Here is a tiny trained network, its code and every weight. The questions are about switching its units off for an input and a class, where a switched-off unit gives its printed mean instead of its output.

import numpy as np


def w(rows, s, z=0):
    codes = np.array(rows[::2]) - 128.0
    scale = np.full(codes.shape[1], s)
    scale[-1] = z or s
    return codes * scale


def f(y):
    return np.maximum(y, 0)


def log_softmax(a):
    a = a - a.max(-1, keepdims=True)
    return a - np.log(np.exp(a).sum(-1, keepdims=True))


def net(x, mask):
    res = np.array(x, float).reshape(1, 3) / 4 @ E
    y = f(res @ A[0][:, :-1].T + A[0][:, -1])
    res = res + np.where(mask, y, B[0][:, -1]) @ B[0][:, :-1]
    return log_softmax(res[-1] @ U[:, :-1].T + U[:, -1])


A, B = {}, {}
E = w([
[93,145,117,130,136,28,88,194],'x0',
[131,112,73,104,111,88,193,143],'x1',
[131,129,192,104,248,122,161,137],'x2',
],0.017)
A[0] = w([
[179,85,172,121,99,98,160,129,2],'n0',
[112,74,19,167,64,149,33,128,196],'n1',
[125,196,63,142,184,67,54,247,23],'n2',
[253,90,131,71,116,255,197,46,7],'n3',
[165,124,98,70,232,155,105,191,185],'n4',
[25,194,125,52,142,47,55,215,75],'n5',
[93,72,230,121,254,101,201,152,183],'n6',
[156,125,105,141,63,161,9,135,142],'n7',
[92,186,107,124,140,65,68,227,85],'n8',
[44,130,123,86,125,144,188,135,169],'n9',
],0.0077,0.0017)
B[0] = w([
[103,130,77,179,174,94,120,154,135],'n0',
[222,2,42,42,54,89,51,130,216],'n1',
[101,118,168,145,179,164,219,162,210],'n2',
[98,224,207,218,203,193,144,59,255],'n3',
[166,56,110,109,89,23,100,115,185],'n4',
[86,159,139,204,195,182,214,150,222],'n5',
[198,50,108,37,97,10,92,131,242],'n6',
[102,135,57,175,163,81,52,156,193],'n7',
[48,157,130,178,231,187,134,118,205],'n8',
[183,157,191,133,106,177,58,140,151],'n9',
],0.0094,0.015)
U = w([
[233,11,116,75,100,115,80,130,253],'0',
[81,254,145,150,155,225,208,102,3],'1',
],0.012,0.00071)

Each question gives the input, the list of numbers given to net, and the class t.
The units are the neurons (one row each of A and B). Each row of codes is followed by its name. A weight is (code - 128) times the scale printed after its matrix; where a second scale follows, it is the last column's (A, B and U).
mask holds one flag per neuron, in row order. A switched-off neuron (its flag False) gives its mean, the last column of its row in B, instead of its output. The means were averaged over made-up inputs and are rounded, as every weight is.
A unit's drop is (log p(t) with every unit on - log p(t) with that unit switched off) / (log p(t) with every unit on - log p(t) with every unit switched off).
The circuit of an input: a set's keep is (log p(t) with only the set's units on - log p(t) with every unit switched off) / (log p(t) with every unit on - log p(t) with every unit switched off). Starting from all 10 units, units are removed one at a time, each time the one whose removal leaves the highest keep (on an exact tie, the one counted first), for as long as the keep stays at least 0.8.
units of the circuit, in order: the units of the circuit, biggest drop first
top k neurons: the k neurons with the biggest drops, biggest first
drop when u is switched off: that unit's drop, to one decimal
input [2,7,0], class 1: top 2 neurons => (n6, n1)
input [2,7,-1], class 1: units of the circuit, in order => (n6)
input [-7,5,-5], class 1: top 2 neurons => (n3, n6)
input [-2,-1,-1], class 1: top 3 neurons => (n6, n1, n4)
input [-1,-8,1], class 0: top 2 neurons => (n3, n5)
input [4,1,-3], class 1: top 4 neurons => (n6, n5, n8, n4)
input [3,5,2], class 1: top 2 neurons => (n1, n5)
input [-7,-2,7], class 0: top 3 neurons => (n6, n4, n5)
input [-7,2,-6], class 1: top 2 neurons => (n3, n6)
input [-6,6,7], class 0: drop when n6 is switched off => 4.3
input [-8,8,8], class 0: drop when n4 is switched off => 1.2
input [5,-7,-3], class 1: drop when n6 is switched off => 0.5
